Moves between states:
mp: q>lh, g>fr, b>rt, r>rg, z>nh, i>cp
qn: q>bp, g>bq, b>jg, r>nz, z>gq, i>sr
ct: q>lz, g>bc, b>jl, r>sj, z>ll, i>cc
hl: q>jf, g>nh, b>nl, r>rt, z>ht, i>bc
mt: q>mz, g>cc, b>cn, r>jc, z>qs, i>bm
bq: q>bm, g>fz, b>qn, r>tl, z>bp, i>jg
gq: q>md, g>bp, b>tj, r>qn, z>zm, i>jj
mz: q>jc, g>rj, b>qs, r>cc, z>cr, i>tl
ms: q>sr, g>zm, b>fj, r>tj, z>zg, i>zl
cr: q>mt, g>jc, b>fz, r>mz, z>cn, i>bq
tl: q>fz, g>qs, b>nz, r>cn, z>bq, i>md
rg: q>fr, g>zl, b>lj, r>gg, z>mp, i>jf
fz: q>cn, g>cr, b>bq, r>qs, z>bm, i>qn
fl: q>pg, g>ht, b>lz, r>nl, z>sj, i>ll
pg: q>nl, g>cp, b>sj, r>ht, z>bc, i>gz
mh: q>fj, g>jj, b>gg, r>zg, z>zl, i>lh
jc: q>cc, g>gs, b>cr, r>rj, z>mt, i>fz
nh: q>lj, g>lh, b>hl, r>mp, z>jf, i>nl
jg: q>gq, g>qn, b>sr, r>md, z>tj, i>zg
lh: q>rg, g>gg, b>nh, r>fr, z>lj, i>hl
zl: q>ff, g>fj, b>rg, r>mh, z>fr, i>lj
rj: q>gs, g>ll, b>mz, r>jl, z>jc, i>qs
cc: q>rj, g>jl, b>mt, r>gs, z>mz, i>cn
md: q>qn, g>nz, b>zm, r>bp, z>jg, i>ms
bc: q>fl, g>nl, b>ct, r>pg, z>lz, i>jl
bp: q>nz, g>bm, b>gq, r>bq, z>md, i>tj
nz: q>bq, g>tl, b>md, r>bm, z>qn, i>zm
qs: q>cr, g>mz, b>tl, r>mt, z>fz, i>nz
ll: q>gz, g>lz, b>rj, r>ct, z>gs, i>mz
gz: q>ct, g>sj, b>gs, r>lz, z>jl, i>jc
nl: q>ht, g>hl, b>bc, r>cp, z>fl, i>ct
gs: q>jl, g>gz, b>jc, r>ll, z>cc, i>cr
lj: q>mp, g>rg, b>jf, r>lh, z>rt, i>ht
cp: q>hl, g>rt, b>pg, r>jf, z>nl, i>sj
lz: q>sj, g>fl, b>ll, r>bc, z>gz, i>rj
zg: q>jj, g>sr, b>ff, r>ms, z>mh, i>fr
fj: q>zg, g>ms, b>zl, r>jj, z>ff, i>rg
tj: q>zm, g>gq, b>jj, r>jg, z>ms, i>mh
zm: q>jg, g>md, b>ms, r>gq, z>sr, i>fj
rt: q>nh, g>mp, b>cp, r>lj, z>hl, i>pg
cn: q>qs, g>mt, b>bm, r>cr, z>tl, i>bp
sj: q>bc, g>pg, b>gz, r>fl, z>ct, i>gs
bm: q>tl, g>cn, b>bp, r>fz, z>nz, i>gq
ht: q>cp, g>jf, b>fl, r>hl, z>pg, i>lz
fr: q>gg, g>ff, b>mp, r>zl, z>lh, i>rt
jl: q>ll, g>ct, b>cc, r>gz, z>rj, i>mt
gg: q>zl, g>mh, b>lh, r>ff, z>rg, i>nh
ff: q>mh, g>zg, b>fr, r>fj, z>gg, i>mp
jf: q>rt, g>lj, b>ht, r>nh, z>cp, i>fl
jj: q>ms, g>tj, b>mh, r>sr, z>fj, i>gg
sr: q>tj, g>jg, b>zg, r>zm, z>jj, i>ff

The rows follow the links: the fewer symbols apart two states are, the more alike their rows tend to be.

Each row is also shifted at random along 2 hidden directions that mean nothing.

Some states, each with a row of numbers:
cn: 16 -26 120 -57 -56 -1 66 16 -73 -50 75 6 112 60 -27 10 -9 90 50 -36 14 -118 -57 39 35 15 24 -13 -29 -141 -11 -25 9 39 -72 -94 -64 -75 -26 -54 -32 -75 -46
nz: -346 -71 102 -21 90 -6 -41 -48 20 -167 31 11 -13 50 29 56 -22 106 20 -102 -12 -69 -22 0 33 50 21 24 -19 46 39 -17 54 86 -40 -74 67 34 59 -12 -80 17 -47
rg: -43 67 -155 3 7 29 -14 65 -30 92 1 -20 -6 -84 -12 -59 88 -84 -91 42 47 103 13 -50 -5 26 -12 -18 -17 62 -35 57 -35 -115 -8 -8 -73 22 39 12 66 65 50
bm: -8 -61 140 -44 -19 -47 -11 -13 14 -138 8 15 68 51 11 47 -19 137 30 -75 -71 -109 -29 24 53 25 -3 39 -22 -56 40 -9 64 80 -26 -101 59 -20 -19 -30 -42 -43 -61
lz: -280 48 -1 11 -103 -10 85 6 -36 166 -10 -38 31 15 -48 -21 -50 -59 70 100 21 -16 24 47 -48 -90 -17 -46 23 -115 -29 -41 -72 -24 45 124 -48 -58 -80 -14 27 -85 31
zl: 156 22 -99 36 82 30 -70 11 27 -16 -35 9 -62 -57 36 -30 62 -37 -81 -6 11 104 26 -63 5 58 11 4 -12 155 3 50 8 -49 0 -6 11 80 66 33 22 103 5
mt: 62 -13 59 -20 35 64 17 -45 -131 -66 116 -29 55 81 24 -3 -38 17 92 -43 99 -83 -73 -1 1 -14 47 -47 -16 -82 -23 -124 -63 13 -115 15 -91 -39 46 -9 -76 -48 -21
ct: -71 -2 29 26 -139 -40 -64 -62 -20 -14 19 -108 114 92 27 -66 -103 22 57 50 -9 -42 29 -3 14 -84 -64 88 13 -137 -56 -84 -37 71 -50 80 -42 -68 -152 107 8 -83 12
gs: -84 -42 104 20 29 -21 64 -40 49 21 -20 -2 -76 50 -18 75 -117 -6 99 28 -21 -67 4 59 -50 -99 27 -47 18 -57 53 -90 5 92 80 130 96 11 -21 -25 -70 -51 3
nl: 80 47 -67 56 40 31 -1 -41 8 102 -19 -33 -100 -6 6 -19 -50 -119 28 80 39 73 46 2 -68 -78 18 -28 36 31 -5 -55 -68 -8 71 187 6 35 20 41 5 22 59
zm: -61 7 -65 -56 1 43 -33 60 -86 -88 73 24 104 -19 38 -32 104 51 -51 -79 41 13 -60 -43 70 115 29 16 -21 14 -34 45 1 -65 -123 -155 -87 -9 33 -32 15 17 -32
bq: -305 -58 137 -61 61 -26 107 28 46 -40 -18 79 -50 7 -48 116 -11 69 40 -62 -58 -82 -24 89 0 3 31 -52 -8 -10 81 20 73 46 72 -78 95 -5 56 -121 -47 -23 -56
ht: 378 18 -41 63 23 0 -43 -63 60 39 -30 -47 -89 7 31 -16 -61 -86 9 62 8 65 56 -22 -51 -74 -1 6 26 47 -1 -44 -26 37 64 147 38 34 -14 78 5 23 52
rt: 128 20 -35 0 -72 -78 52 55 118 174 -130 22 -74 -70 -61 4 -4 -56 -26 90 -109 50 79 44 -31 -50 -47 13 32 16 19 88 39 -13 153 40 52 13 -80 -31 77 -9 39
hl: -21 30 -37 27 9 -49 74 30 138 192 -131 29 -160 -62 -60 64 -40 -115 -8 101 -87 60 84 47 -87 -80 -26 -40 25 56 58 54 19 -3 192 118 127 44 -15 -35 43 16 51
zg: -102 -28 -26 -43 -5 -75 -14 65 105 -32 -71 63 -31 -66 -8 41 56 23 -83 -42 -106 25 37 2 26 58 -34 48 -15 79 44 131 93 -16 72 -107 91 46 -19 -32 40 46 -13
ms: -222 7 -17 -76 -33 -53 140 139 45 87 -66 112 -13 -100 -71 66 109 7 -60 1 -90 7 -22 50 19 65 0 -50 -14 8 39 160 74 -97 86 -152 34 -2 21 -129 75 11 -25
ll: -137 -50 93 35 -71 -47 -26 -81 46 -25 -20 -79 39 89 10 20 -127 45 74 43 -46 -55 25 21 -8 -88 -46 62 14 -90 -1 -78 8 117 16 96 39 -34 -124 64 -45 -63 -12
mz: 190 6 89 -43 100 70 222 35 -90 107 53 81 -67 20 -81 95 -19 -38 120 -5 79 -61 -69 120 -68 -74 89 -187 -1 -60 47 -71 -48 -30 64 72 -10 -23 119 -175 -71 -59 9

In each set, the symbols that take the first to the second take the third to the fourth, perhaps in another order. Give the fourth.
Answer with the state's name.
153 30 -44 46 43 15 5 -29 64 118 -49 -15 -125 -23 -9 4 -56 -106 27 69 3 81 54 8 -71 -83 2 -27 29 58 28 -20 -25 7 98 171 67 35 11 28 1 23 52
: 30 67 -79 51 39 52 24 -33 -23 130 -4 -29 -91 6 -2 -20 -42 -130 32 77 78 74 30 2 -82 -81 21 -68 25 9 -15 -68 -88 -44 43 183 -27 11 31 15 17 10 59
:: -184 68 -163 8 -48 -7 -35 54 -29 106 -25 -4 28 -80 -4 -66 75 -77 -88 39 22 114 48 -52 2 24 -30 -1 0 49 -54 67 -36 -109 -17 -4 -66 9 -11 25 90 48 50
: lj

-48 -26 107 -88 -33 -11 216 83 -59 87 26 96 22 10 -94 81 7 57 83 -15 -6 -109 -84 105 -8 -10 45 -121 -22 -117 34 7 36 -35 44 -74 -20 -68 19 -171 -23 -98 -27
: 24 -14 57 -5 19 67 -29 -76 -121 -85 130 -55 79 90 36 -33 -46 37 88 -23 107 -80 -67 -14 14 -11 43 -15 -25 -68 -58 -132 -75 18 -133 11 -103 -34 42 38 -86 -49 -19
:: 210 65 -57 19 3 41 64 -4 -62 158 4 -21 -35 -11 -26 -40 -19 -120 50 66 74 52 7 20 -62 -81 27 -85 18 -29 -34 -63 -90 -49 34 161 -58 -2 18 13 7 -9 62
: ht

108 -35 80 4 86 51 53 -82 -28 -15 45 -7 -69 74 13 61 -86 -12 114 -16 54 -68 -45 39 -45 -87 42 -70 11 -41 33 -102 -36 62 11 119 27 -9 47 -20 -110 -29 2
: 393 -86 149 -53 -22 -40 37 12 32 -120 14 26 64 55 -15 73 -30 138 28 -84 -67 -117 -58 55 57 34 6 25 -22 -63 45 -2 81 86 -18 -126 63 -40 -39 -62 -54 -62 -74
:: 39 2 -86 20 75 8 -147 -13 68 -77 -27 -3 -48 -49 83 -24 49 -23 -106 -24 -31 93 56 -75 19 86 -3 69 -11 156 19 52 32 -3 -3 -10 30 92 37 83 14 97 5
: rt

48 -22 -27 -32 -85 -43 -113 39 31 -130 -1 -7 126 -3 37 -53 51 110 -96 -65 -61 2 9 -47 103 119 -45 133 -11 15 -19 90 68 3 -94 -188 -25 -25 -69 59 59 27 -47
: 38 -12 -54 5 58 -30 -69 20 101 -32 -72 35 -70 -70 22 17 56 -1 -94 -22 -69 67 46 -19 15 72 -10 36 12 137 53 104 72 -13 50 -66 89 64 44 10 31 96 -6
:: -44 15 -26 -80 0 0 120 130 -37 63 -2 114 36 -86 -60 26 127 17 -51 -44 2 15 -64 34 33 85 27 -76 -14 12 15 110 23 -116 4 -182 -50 -15 59 -133 54 -2 -16
: zg

-149 -31 102 -72 -33 9 140 36 -51 23 44 60 51 26 -70 46 19 62 73 -28 3 -103 -82 80 1 -10 33 -72 -11 -109 16 -10 -1 -13 -24 -76 -35 -75 11 -115 -24 -81 -37
: 171 -68 149 -79 6 -45 158 70 47 -3 -28 89 -19 7 -75 122 -11 95 54 -63 -86 -134 -56 98 -5 4 37 -51 -20 -59 74 29 92 30 97 -118 103 -25 20 -152 -41 -62 -55
:: -316 39 -101 40 -101 -65 -89 23 83 65 -88 -58 21 -51 12 -63 19 -51 -77 89 -38 84 84 -43 18 -7 -82 96 17 16 -31 70 5 -1 22 31 1 12 -115 91 94 24 37
: hl

-128 29 -42 37 58 -14 61 0 109 166 -105 24 -171 -52 -30 34 -29 -124 16 91 -35 79 70 26 -96 -101 0 -37 37 71 49 16 -13 -9 177 165 117 46 2 -7 6 39 62
: 388 51 -130 32 -87 -8 -153 -10 -30 -37 12 -73 116 -16 66 -124 66 6 -103 16 34 96 41 -97 54 54 -57 94 -1 23 -91 47 -25 -54 -127 -50 -120 -9 -61 137 82 43 14
:: 114 47 -59 37 -44 44 6 -32 -68 97 25 -70 11 27 2 -53 -35 -65 53 85 79 30 4 -12 -32 -97 4 -46 6 -56 -61 -67 -100 -26 -21 145 -82 -30 -26 37 30 -48 46
: jf

82 63 -114 24 -95 -27 -52 56 4 77 -39 -27 56 -58 4 -76 54 -43 -75 66 -21 82 43 -38 27 20 -59 51 -2 22 -47 85 -11 -74 -12 -30 -64 -5 -66 53 106 33 43
: -61 58 -80 67 6 54 -49 -64 -67 70 36 -81 2 24 30 -73 -49 -99 36 74 86 54 13 -41 -53 -67 -21 -23 23 -21 -56 -101 -104 -12 -15 176 -70 3 -7 83 -14 2 50
:: 91 41 -95 5 -134 -61 -25 65 58 101 -64 -25 39 -69 -15 -60 33 -36 -76 69 -61 80 62 -22 -5 -6 -75 44 13 3 -36 91 16 -62 34 -21 -27 -22 -100 31 111 1 40
: bc

151 -43 76 21 -125 -67 -46 -62 15 -14 -2 -85 79 78 15 -22 -112 47 69 54 -40 -71 40 23 17 -75 -62 89 13 -141 -27 -74 0 119 0 41 -11 -76 -149 82 -15 -86 -9
: -20 37 9 10 -95 -16 85 -9 -24 142 -16 -37 34 28 -57 -13 -53 -51 67 110 28 -28 16 42 -44 -82 -31 -27 12 -139 -31 -34 -55 -9 29 88 -56 -88 -82 9 40 -89 21
:: -29 -21 -5 -18 -50 -72 -84 36 69 -92 -38 15 58 -28 25 -6 65 85 -95 -48 -81 14 15 -41 88 84 -46 96 -9 44 9 108 86 12 -21 -171 29 12 -58 19 49 34 -33
: sr

-133 -14 61 -47 -15 17 88 15 -100 -14 73 30 76 55 -22 12 10 58 80 -33 55 -96 -92 44 13 4 23 -61 -25 -110 -19 -68 -35 -2 -64 -46 -86 -61 12 -57 -22 -77 -18
: 194 -20 63 -31 -7 58 64 -25 -154 -65 110 -3 91 71 3 -12 -33 56 84 -46 74 -94 -88 25 12 3 33 -41 -24 -103 -29 -71 -54 5 -114 -44 -104 -56 28 -26 -52 -66 -28
:: 109 -72 140 -72 -31 -49 88 28 9 -53 16 55 56 42 -45 70 -11 97 58 -58 -57 -123 -55 68 39 5 15 9 -8 -99 40 15 65 62 0 -115 35 -51 -30 -99 -33 -63 -62
: fz

246 54 -27 8 -33 29 119 17 -61 200 9 -7 -30 -13 -54 -13 -40 -100 65 89 75 13 6 47 -65 -101 18 -102 8 -82 -33 -43 -74 -65 63 134 -72 -48 -2 -34 22 -60 63
: -288 38 -95 83 17 46 -114 -106 -37 21 32 -96 -29 26 81 -99 -54 -95 8 69 82 81 36 -73 -36 -71 -10 37 20 31 -64 -102 -95 0 -48 194 -63 31 -8 134 -6 42 55
:: -14 47 -38 32 -101 22 -13 -35 -82 87 28 -72 61 43 3 -79 -63 -55 47 87 57 21 12 -2 -26 -61 -25 12 7 -95 -69 -69 -84 -15 -47 111 -102 -76 -83 73 10 -60 40
: fl

50 52 -100 -10 100 30 45 83 46 116 -62 86 -142 -106 -30 27 86 -110 -76 2 0 115 22 6 -37 42 36 -92 -13 158 42 101 14 -115 116 11 51 85 110 -75 54 83 36
: 396 38 -131 35 41 31 -155 -10 -10 -84 24 -57 25 -37 74 -86 54 -27 -91 -19 41 107 27 -106 22 75 -8 75 -13 101 -47 19 -23 -44 -80 -22 -45 50 30 96 24 79 12
:: 17 -25 79 28 66 65 -40 -115 -84 -110 103 -54 10 96 56 5 -86 36 95 -34 78 -48 -41 -11 -15 -39 54 -8 -7 -35 -16 -157 -62 86 -98 93 -26 -11 30 52 -112 -25 -15
: mz

-195 9 -40 -29 56 74 -16 34 -97 -96 77 18 58 -12 35 -30 89 42 -51 -89 66 3 -75 -36 39 104 43 -26 -34 27 -30 14 -17 -65 -127 -103 -79 9 81 -19 8 34 -29
: 112 -21 -16 -33 -81 -51 -74 48 22 -121 1 9 117 -26 21 -32 87 98 -100 -57 -78 -1 -3 -39 91 108 -51 108 -15 0 -24 106 64 -4 -93 -186 -23 -6 -71 21 70 17 -46
:: -96 -28 107 16 -24 -40 60 -50 42 37 -34 -18 -47 56 -40 66 -120 5 86 47 -57 -60 16 69 -36 -99 -17 2 10 -74 39 -64 13 91 98 115 88 -13 -68 -20 -53 -60 -3
: jc

229 -56 122 30 5 -26 -34 -99 20 -68 3 -49 -2 94 32 41 -137 42 95 15 -16 -70 22 19 -23 -68 0 24 0 -52 30 -111 10 138 15 82 70 -21 -54 55 -89 -56 -15
: 287 -37 76 20 61 85 -6 -94 -75 -78 95 -40 7 82 48 24 -78 29 104 -30 91 -65 -37 15 -8 -25 56 -34 -2 -43 -6 -137 -34 76 -81 80 -23 -15 39 15 -112 -39 -18
:: 121 -59 83 -34 118 22 -10 -32 -5 -151 47 46 -22 39 12 65 -3 87 20 -113 -6 -69 -61 0 31 44 62 -9 -20 46 57 -7 49 60 -33 -72 51 39 84 -41 -82 32 -56
: gq

-342 56 -41 34 -73 24 62 7 -61 158 8 -31 7 2 -36 -45 -39 -86 53 86 64 41 10 17 -65 -99 -9 -52 13 -76 -31 -62 -93 -57 25 139 -82 -38 -38 14 19 -49 59
: 264 -51 121 13 53 9 70 -55 21 -15 22 -4 -67 56 -6 73 -115 14 99 8 -9 -69 -18 61 -54 -87 48 -44 17 -45 45 -94 8 99 47 108 59 -2 16 -24 -90 -56 -12
:: -79 9 -21 -33 90 68 -39 6 -89 -132 88 34 50 -2 52 -25 97 46 -28 -90 88 -6 -56 -38 44 92 40 -22 -28 57 -22 -18 -17 -41 -122 -101 -65 26 111 -9 -22 51 -37
: zg

160 -67 154 -71 -12 -32 72 32 31 -96 8 36 35 40 -28 77 -34 122 33 -67 -62 -109 -34 54 40 26 9 9 -2 -78 52 20 69 68 13 -112 60 -33 -8 -80 -35 -45 -61
: 9 -30 -6 18 92 57 -186 -69 -93 -278 119 -52 85 76 111 -59 25 115 -32 -126 83 -19 -52 -91 82 129 35 65 -32 57 -45 -55 -10 31 -195 -95 -58 35 72 96 -56 56 -47
:: 77 -35 56 -46 148 48 90 10 -42 -53 30 93 -61 1 -21 96 53 30 15 -90 25 -39 -78 31 -1 53 83 -114 -19 54 64 13 43 -17 16 -64 46 27 151 -119 -70 24 -35
: tj

265 -23 17 -18 100 75 -51 -10 -84 -179 90 29 32 33 40 -1 43 82 -20 -114 66 -31 -74 -39 39 96 56 -14 -42 60 2 -19 3 9 -119 -111 -36 23 102 1 -58 40 -41
: -332 19 -42 -48 67 75 36 47 -86 -56 77 42 30 -33 4 -6 113 15 -39 -81 61 2 -73 -28 39 98 60 -50 -30 54 -7 17 -16 -87 -90 -105 -72 1 100 -53 1 40 -27
:: -2 -6 -33 -8 22 -61 -61 22 98 -53 -75 30 -62 -62 4 19 55 13 -110 -32 -89 42 45 -25 50 70 -24 56 -11 113 35 100 92 8 56 -87 83 60 8 -9 30 60 -12
: ff

